Where the symbols take the points:
* | ε ω φ ψ λ ξ
Z193 | Z443 Z269 Z720 Z980 Z599 Z294
Z708 | Z299 Z887 Z880 Z648 Z632 Z774
Z545 | Z659 Z155 Z97 Z735 Z212 Z976
Z571 | Z738 Z832 Z245 Z299 Z708 Z887
Z584 | Z776 Z695 Z336 Z343 Z136 Z578
Z710 | Z955 Z104 Z717 Z127 Z550 Z402
Z980 | Z816 Z193 Z303 Z336 Z776 Z599
Z423 | Z689 Z550 Z75 Z443 Z193 Z269
Z294 | Z193 Z281 Z443 Z599 Z695 Z415
Z543 | Z774 Z58 Z708 Z375 Z409 Z939
Z136 | Z343 Z578 Z155 Z707 Z480 Z97
Z135 | Z403 Z955 Z780 Z75 Z689 Z127
Z939 | Z543 Z880 Z774 Z409 Z753 Z698
Z402 | Z710 Z711 Z955 Z550 Z785 Z780
Z155 | Z983 Z776 Z988 Z545 Z976 Z343
Z443 | Z720 Z423 Z458 Z816 Z980 Z193
Z659 | Z97 Z983 Z136 Z832 Z735 Z545
Z776 | Z336 Z599 Z748 Z155 Z343 Z584
Z816 | Z303 Z443 Z415 Z748 Z336 Z980
Z694 | Z695 Z303 Z599 Z578 Z988 Z748
Z748 | Z694 Z816 Z695 Z988 Z983 Z336
Z774 | Z708 Z790 Z299 Z632 Z375 Z543
Z632 | Z648 Z774 Z698 Z994 Z104 Z375
Z735 | Z832 Z545 Z480 Z887 Z790 Z212
Z738 | Z245 Z480 Z212 Z880 Z299 Z571
Z720 | Z458 Z689 Z281 Z303 Z816 Z443
Z403 | Z780 Z717 Z402 Z577 Z75 Z135
Z97 | Z136 Z988 Z343 Z480 Z832 Z659
Z707 | Z976 Z136 Z545 Z245 Z738 Z480
Z409 | Z375 Z939 Z632 Z711 Z683 Z753
Z336 | Z748 Z980 Z694 Z983 Z155 Z776
Z599 | Z980 Z294 Z816 Z776 Z584 Z695
Z281 | Z269 Z577 Z423 Z294 Z415 Z458
Z343 | Z155 Z584 Z983 Z976 Z707 Z136
Z415 | Z294 Z458 Z193 Z695 Z694 Z303
Z988 | Z578 Z748 Z584 Z97 Z659 Z983
Z955 | Z717 Z994 Z683 Z135 Z127 Z710
Z698 | Z939 Z299 Z543 Z753 Z321 Z648
Z689 | Z75 Z127 Z577 Z720 Z443 Z423
Z321 | Z753 Z648 Z409 Z717 Z955 Z994
Z753 | Z409 Z698 Z375 Z683 Z717 Z321
Z785 | Z550 Z780 Z127 Z269 Z281 Z577
Z299 | Z880 Z571 Z58 Z698 Z648 Z708
Z887 | Z571 Z735 Z738 Z708 Z774 Z790
Z269 | Z423 Z785 Z689 Z193 Z294 Z281
Z458 | Z281 Z75 Z269 Z415 Z303 Z720
Z780 | Z402 Z683 Z710 Z785 Z577 Z403
Z994 | Z321 Z632 Z753 Z955 Z710 Z104
Z75 | Z577 Z135 Z785 Z458 Z720 Z689
Z880 | Z58 Z738 Z790 Z939 Z698 Z299
Z104 | Z994 Z375 Z321 Z710 Z402 Z711
Z127 | Z135 Z710 Z403 Z689 Z423 Z550
Z648 | Z698 Z708 Z939 Z321 Z994 Z632
Z577 | Z785 Z403 Z550 Z281 Z458 Z75
Z717 | Z683 Z321 Z711 Z403 Z135 Z955
Z58 | Z790 Z245 Z887 Z543 Z939 Z880
Z790 | Z887 Z212 Z571 Z774 Z543 Z58
Z550 | Z127 Z402 Z135 Z423 Z269 Z785
Z480 | Z707 Z97 Z976 Z738 Z571 Z832
Z976 | Z545 Z343 Z659 Z212 Z245 Z707
Z695 | Z599 Z415 Z980 Z584 Z578 Z694
Z375 | Z632 Z543 Z648 Z104 Z711 Z409
Z212 | Z735 Z976 Z832 Z790 Z58 Z245
Z245 | Z212 Z707 Z735 Z58 Z880 Z738
Z683 | Z711 Z753 Z104 Z780 Z403 Z717
Z832 | Z480 Z659 Z707 Z571 Z887 Z735
Z578 | Z584 Z694 Z776 Z136 Z97 Z988
Z711 | Z104 Z409 Z994 Z402 Z780 Z683
Z303 | Z415 Z720 Z294 Z694 Z748 Z816
Z983 | Z988 Z336 Z578 Z659 Z545 Z155

The rows follow the links: the fewer symbols apart two points are, the more alike their rows tend to be.

Each row is also shifted at random along 4 hidden directions that mean nothing.

Some points, each with a row of numbers:
Z578
 -60   -45    19   -36    48     8   -70    41   -26   -17    95   113     2    46   -46     1    -1   -23   -15   -62    -1   -38   -70    11    33    31    51    55    17    58     3    27   -27   -25   -38   -16   -88    32   -18   -74    61    40    55   -67    -2    62   -55     3    -2    47    17    25   -35   -59    43    70    42   -16   -13   108    35   106   -35
Z748
-132   -21    27   -69    58    -8     7    28   -48    40   104    52    10    90     4     9   -13   -18   -32   -20   -21   -50   -39   -23    42    48   -14    27    11    34     0    58   -73   -55   -29   -29   -65     0    26   -86    84   -45    75   -78   -57    68   -25    47     2    77    93    38   -56   -50    16    80   -26   -54     3    55    65    96   -94
Z659
-250   -22    94   -29     4   -26   -67    77   -82   -65   120   102    10    16   -56   -10   -24   -22   -77   -56     7    29     0     2     9    -5    40     8    17    27   -18    35    41     7   -41    47  -151    -3    45   -67    10   -15   -41   -18    44     4   -88   -48    21   -59   -27    43   -19    -4     2   -35    -2   -52   -32   143   -23    39    31
Z832
  -9  -134   -23   -17   134  -128   -50     1   -66    51   123    49   -99    23   -32    95    36    78  -130   -17  -107    57  -108  -129   101    45   -60   123   -86    -2    55    29  -247   -54   -37    65   -15   -70   -48    47   -39   -63    31    52  -178    57   -43    25   -56   -84   -56   -30    -6   -97    -1   381   -69   -88   113   -39    97    22    19
Z571
  54  -264   -76    60    39  -133   -94     8    61    12   153    53   -55   -72   -56   152    71    52   -75   -49     5    31  -109    37   -56   -69    51    70    29    95   -34     7   -13    51    33    -5    32    20    39   106   -25    13   -39   112    -9    37  -103   -34   -70  -118  -148     7    -4     0    18    52     2    45   104   -40    49    98    26
Z720
-175  -101   -56    16   -33    46    25    -7    17    69    68    30    65    82    76     3   -27   -24    48    51     2  -101    40    41   -17    57   -14   -22    85    40    20     4    27   -47    49  -117    39    78    67   -41   100    10    45   -60   -20    16   -13    56    17   109   -73   -10   -21   -42   100   -63    66    54    25    11    99   142   -96
Z415
 -42     6    35   -21     2    69    66   -45   -77    59    79    37    42    53    42    -2   -67   -28   -11    41   -25   -46    41   -14    35    71    14   -31     9   -49    15   -18   -41  -103    11   -59     2    41    21   -49    84   -19    20  -116   -67     9    -5    53    66    87    -3   -10   -13   -28    84    49    64   -63   -15    20    67    42   -48
Z577
-174   -14   -34     2   -40    46    93   -45    56    76    -8   -65    48    17    75    20   -19   -26    49    57    18   -68    30    51   -55    -5   -15   -51    54    -4   -23    -3    60   -10    51   -73    94    32    74    13    63   -39    27   -29     2    -1    37    51    21    91    55    23   -16    39     9  -133     3    38     9   -86    39    30   -90
Z632
 249  -174  -113   108   -24   -94    -9   -56    72    51    20   -50   -59  -101    38   170    27    61   -26    37   -18    23   -43     0   -88   -51   -33    13   -23    40   -33   -18     3    68    52    -4   141     9    47   156   -57   -44   -43   154    -4   -33     5   -14   -38   -93  -106   -49    57    19   -40   -63   -55    68   166  -205    40   -17    24
Z97
 140   -45    77   -14    32   -52   -37    46   -78   -26   118    71    -5   -14   -54    21    -3    -9   -83   -50    -6    45   -22   -10    28   -12    50    19    -2    -2    -6    12   -15   -21   -24    40   -92   -18    32   -17    -1    -2   -44    -8    -9     8   -79   -34    11   -68   -35    36   -27    -7     3    76   -15   -82   -26    99   -17    29    41
Z648
-209    30   -17    21    20   -29   -24   -25    -9   -41   -68   -21   -53   -48    -5    12    18    37   -10    -1   -18    60    -4   -64    34   -14   -40    20   -78   -17    28   -22   -59    22    -5    59    22   -36   -69    47   -86    40   -12    84    11   -31    50   -49    -7   -57   -27   -43    50   -30   -38   102    -8     3    61   -67   -66   -83    79
Z212
-103   153    17   -45    40    14   -75    36    13   -58   -97    63   -97     4  -123   -24   -61    35    -6   -59   -78   -14  -113   -13   -88   100    12    82   -37   -32   -74     4    20    88  -120   145  -100    32   -70   -81   -48  -178   -33   -33    16   -27   -59    74   -29   -79   106   -67    72   -13   -69  -204   -36   -29   -13    68   177  -165    54
Z955
 179   -89   -71    78   -87   -26    18   -15    66    24   -48   -85    52   -29    97    14    42     7    36    66    45     0    92    26    -7   -65   -50   -54    28    20    55   -32    54    26   102   -81   119    -3    48    91   -35    93    -7    93    39   -31    58   -42   -19     8  -128    -9     6    20    18   -17    18   105    47   -88   -76    46    -7
Z245
 150     7    22   -17    45   -35  -110    32     7  -126    18    58   -35   -92   -86    24    55    -4   -21   -97    53    72   -92   -10    31   -99    76    44   -57    84   -37    20     8    46   -58    68   -79   -13   -65    10   -60   130   -12    80   116    36   -26  -116   -16   -51    41    53     3     0   -54    68    -4    20     0    48  -179    -1    78
Z695
  10    31    73   -65    59    22    50     1   -87    21    97     7    29    59    25    -2    -4   -39   -44   -14    -7    -1    -1   -56   118    -7    -5   -14   -34     1    31    47  -108  -103   -23   -31   -53   -46     9   -50    62    40    73   -67   -57    73    13    -3    43    85   112    79   -80   -47     0   223   -33   -84   -28    41   -89    79   -78
Z336
-102    63    25   -75    26    48   -19    52   -21     7    23    66    -1    87   -31   -22   -46   -27     5   -23   -15   -75   -51    14   -27    76     3    24    29    42   -43    51    17     7   -62     7   -98    36    31  -124    76   -95    46   -95    -1    41   -41    63     7    75   129    12   -19   -29   -11  -122   -19   -19   -36    91   100    39   -76
Z753
-312   -40   -59    34   -19   -20    -8   -29    88    -7   -54   -50    -7   -73     2    22    49     9    39     4    27    30   -22    26   -30   -66    16     2     3    11   -12   -15    20    40    25   -21    87     3   -32    85   -43    56   -16    74    26    -9    22   -25   -33   -23   -35    -5     6    43   -11     2     5    52    31   -75   -57   -20    25
Z738
 103    60     4   -15    20   -18   -98    26    44   -97   -56    47   -57   -67  -118    -4     3     9     0   -87    17    38  -104    39   -71   -26    61    49   -15    35   -73     5    71   104   -75    96   -79    28   -47   -22   -48   -28   -48    24    93   -12   -41   -22   -27   -91    59    -9    36    29   -57  -162   -13    22   -19    56    -1   -90    78
Z299
 160  -170   -34    77     0  -135   -42    19    25    23    63    -9   -35   -44   -23    64    64    67   -82     8   -30    64    -1   -15   -15   -41   -38    32     5    -9    20   -13   -43    38    49    29    38   -44    31   119   -81   -31   -60   123   -56   -17   -56   -14   -58  -156  -178   -30     7    19    -4    90   -39     5    75   -39    45     3    57
Z683
 -44   -74   -79    72   -79   -35    16    12   107    31   -76   -89    38   -15    66   -12    53    12    60    44    31   -15    69    61   -56   -41   -38   -38    59     6    15   -23    78    50    87   -55   109     1    42    87   -26    18   -22    65    20   -30    36    12   -50   -15   -98   -25     6    46    12  -103     0    96    17   -50     2    23    -7
Z988
 314    -9    24   -41    70     4   -48    11   -24    -7    64    73   -18    20   -62     3   -11    -7   -31   -52   -12   -13   -74    -5    29    24    48    50     1    24   -10    20   -56   -31   -48     5   -61    29   -44   -50    38    12    24   -57   -22    50   -48    16    -1    11    23    11   -25   -40    30    85    26   -42   -27    70    37    36    -3
Z75
 -61  -106   -52    25   -43     3    71   -26    58    78    50   -69    63     0    85    50    21   -36    48    45    54   -50    30    56   -26   -62    -1   -64    69    50    -5    14    53   -28    73  -120   102    26    88    51    71    46    31     6    12    29    33     6     0    94    13    59   -56    35    15   -45     0    65    26  -101   -47   130  -107
Z980
  51   107    70   -51     4    75    89   -24   -68    53    42    15    21    69     7   -16   -91   -31    -9    24   -42   -54    24    -4   -20    75    -3   -26    15   -71   -34    11    -3   -51   -32     3   -34    16    48   -81    81  -138     4  -124   -52    -7   -10    85    63    67   123    17   -11     2     4   -88   -11   -85   -58    25   107   -34   -73
Z375
  -4    46   -25     9    28   -11     2   -56    20   -38   -86   -66   -47   -87   -11    22    45    34     6     0     1    70   -26   -46    50   -56    -4    19   -84   -30    16   -21   -72     7    -2    40    68   -44  -111    90   -84    89     6    84     1    -6    67   -58    -8   -37     7   -14    31     4   -57   180   -21     0    39  -108  -125   -95    68
Z343
  58  -185    19    25    32   -69   -55    27   -45    27   203   100     1    -3   -40    95    -8    13   -88   -32   -10    -7   -45    27   -17     8    60    42    51    43   -16     3   -20   -26    12   -22   -46    40    69     2    40   -38   -35   -19   -51    23  -123     6    -8   -56  -113    15   -25   -20    63    42    36   -35    34    64   110   112    -1
Z303
-209  -137    -3    13     0    25    65   -44   -63   132   175    49    31    71    52    77   -68    -6   -38    55   -55   -79    27    12   -28    92     1   -13    66   -12     1     0   -38   -90    49   -84    35    72   112   -19   120  -123     6  -110  -112     3   -66    97    46    65   -74   -18   -25   -35   106   -29    46   -48    55   -31   215    98   -93

Start here and follow the symbols in turn, left to right. Where do you end up?
Answer with the point's name.
 188  -147   -88    93   -14  -101   -17   -32    26    36    18   -31   -57   -71    37   132    21    67   -44    46   -35    27   -16   -29   -46   -24   -60    17   -38    20     2   -18   -24    51    46    20    99   -14    41   108   -79   -39   -47   144   -17   -29     1   -28   -39  -101  -124   -53    70    -3   -36    -1   -52    37   148  -161    46   -23    42
ξ ω ε: Z299
  34   -74   -45   -19    31   -12   -17    26    14    85    79    86   -25    93   -10    53   -60    14   -16    -7   -72  -110   -97    30   -79   123    -9    53    55    53   -52    36    -1    16   -23   -10   -31    67    66   -83    90  -194    32   -72   -61    39   -84   133   -28    31    38   -27    -1   -31    23  -176   -16    -4    43    18   282    72  -107
φ ε ψ ξ ξ ω: Z336
 194    11    52   -16    32   -47   -43    50   -62   -36    58    51   -37     2   -51    21   -18    11   -78   -37   -21    41   -30   -37    -4    -3    -8    26   -30     7   -26    33   -20    26   -47    90  -108   -45    32   -31   -26   -84   -39    26     6    -2   -46   -20     4   -85    38    16     4     0   -52   -16   -68   -62     5    57    -3   -31    46
ξ ω ε ε: Z155
 184   -43   -33    13     8     6   126  -107    10   109    26  -120    17   -17    89    50    20    -2     5    68    -2     3    24   -31    61   -31   -38   -36   -35   -45    48   -12   -98   -95    60   -88   148   -31    -2    97    29    55    52     5  -104    27    73    17    15    84    17    24   -37     5    11   216   -13   -20    45  -169   -61    26   -73
λ ω ω ω φ λ: Z780
 342    95    69   -78    37    33    43    12   -56    -8    28    -4    22    40     4   -27   -14   -33   -17   -28    17     4   -20   -31    66   -15    -1   -22   -25    19    -6    51   -28   -44   -45     6   -73   -32    10   -69    52    21    58   -54    10    53    30   -16    38    82   180    76   -53   -10   -37    76   -45   -50   -62    30  -104    29   -65
ω ω ξ: Z443
-183     5   -70    29   -13   -26    25   -23   110    49  -102   -88   -23   -15     2   -28    53    30    49    24   -18     8    -4    21   -38    -8   -37    11    25   -56    14   -34   -13    19    38    -8   111   -20   -47    94   -50   -40    -1    37   -54   -18    28    57   -59   -33   -29   -43    15    50    -7    18   -19    31     2   -77    53   -60     9
ψ ε ξ ψ: Z135
 -23  -105    38   -28    30   -16    55    -9   -70    77   186    25    40    46    62    67   -13   -28   -65     7     4   -20     4   -25    75   -14    -2   -19     6    24    16    39   -78   -98    27   -67    -8   -14    87   -11    94    19    44   -39   -73    63   -16    -2    35    77    22    86   -67   -34    36   174   -12   -53    21   -13   -31   152   -98
ω ω ψ ξ: Z415
 -76    27     6   -27    70   -48   -38    36   -46    15    13    76   -93    47   -59    23   -46    56   -67   -26  -112     0   -83   -63   -32   102   -53    85   -49   -33   -24    22   -90    40   -89   118   -86   -17    -7   -62   -29  -224   -15    -7   -89    -1   -62    85   -22   -93    35   -70    34   -46   -42   -27   -84   -87    42    21   208   -84    25
ξ ξ ψ ω φ: Z480
-263   108   -13    -1     3    13    -6   -30    51   -44  -128   -54   -35   -63   -32   -30    25    16    50    -7    19    40   -18    -8    -8   -38    11    14   -54   -32   -18   -30     2    37   -27    37    34   -15   -97    34   -71    41    -9    43    35   -23    51   -31   -17   -23    46   -12    41    35   -46     5    -6    30   -17   -55   -84  -111    58
ε λ ψ ψ: Z550
 436   -15   -24    64   -43   -64   -28    -2    15   -64   -61   -50   -39   -96    11    54    34    27   -25    16    27    78    12   -31   -32   -97   -28   -19   -65    30   -13   -16    42    84    18    53    24   -34    18    84  -107    36   -58   150    94   -39    41   -95   -11  -105   -49    -9    61    27   -83   -59   -61    57    76   -87  -128   -74    79
ψ ω ε: Z543
 -12   201    17    -4   -46    98    63   -37   -11   -34  -203   -74    20    25    47  -109   -30    -6    81    55   -12    -5   111   -42    31    50   -55   -40   -54  -103    48   -40    10    -8     0    10    49   -16   -83   -21   -38    27     8   -36    14   -64   105     7    37    41    22   -60    47     1   -11   -16    41    12   -42   -19   -44  -144    44
ω ψ ω λ ω ψ: Z780
 164    37    48   -52    54    27   -50    14   -40   -25    45    84   -22    24   -81   -27   -25   -14   -37   -66   -14    -4   -51    -3    24    48    58    48    -3   -15    -9     5   -33   -31   -69    30   -85    31   -50   -71    20    -7     6   -84   -18    24   -64    11     9     0    32    -6   -14   -28    32    61    46   -60   -60   108    49    -9    17
ψ ω ε ε: Z578
 217   -99   -96    29   -29    14    56   -23    57   134    26   -25    26    79    76    28   -22    16    42    80   -44  -118    17    33   -67    92   -54    -9    85    -6    11   -10    -1   -29    60   -99   104    65    67     1    81   -97    34   -54   -81     3   -13   121   -17    84   -49   -55    -2   -15    71  -105    15    43    54   -76   219    79  -113
φ λ λ ε: Z599
 553   -19   -70    68   -87   -27    40    -7   138    16  -119  -144    21   -81    49   -10    73     5    77    36    69    18    42    64   -94  -113   -20   -62    43     1   -17   -23   121    80    85   -31   136   -16    31   107   -50    30   -35   113    71   -35    61   -26   -44   -31   -28    11    15   103   -59  -156   -39   110     0  -108   -89   -40     6
φ φ ε: Z409
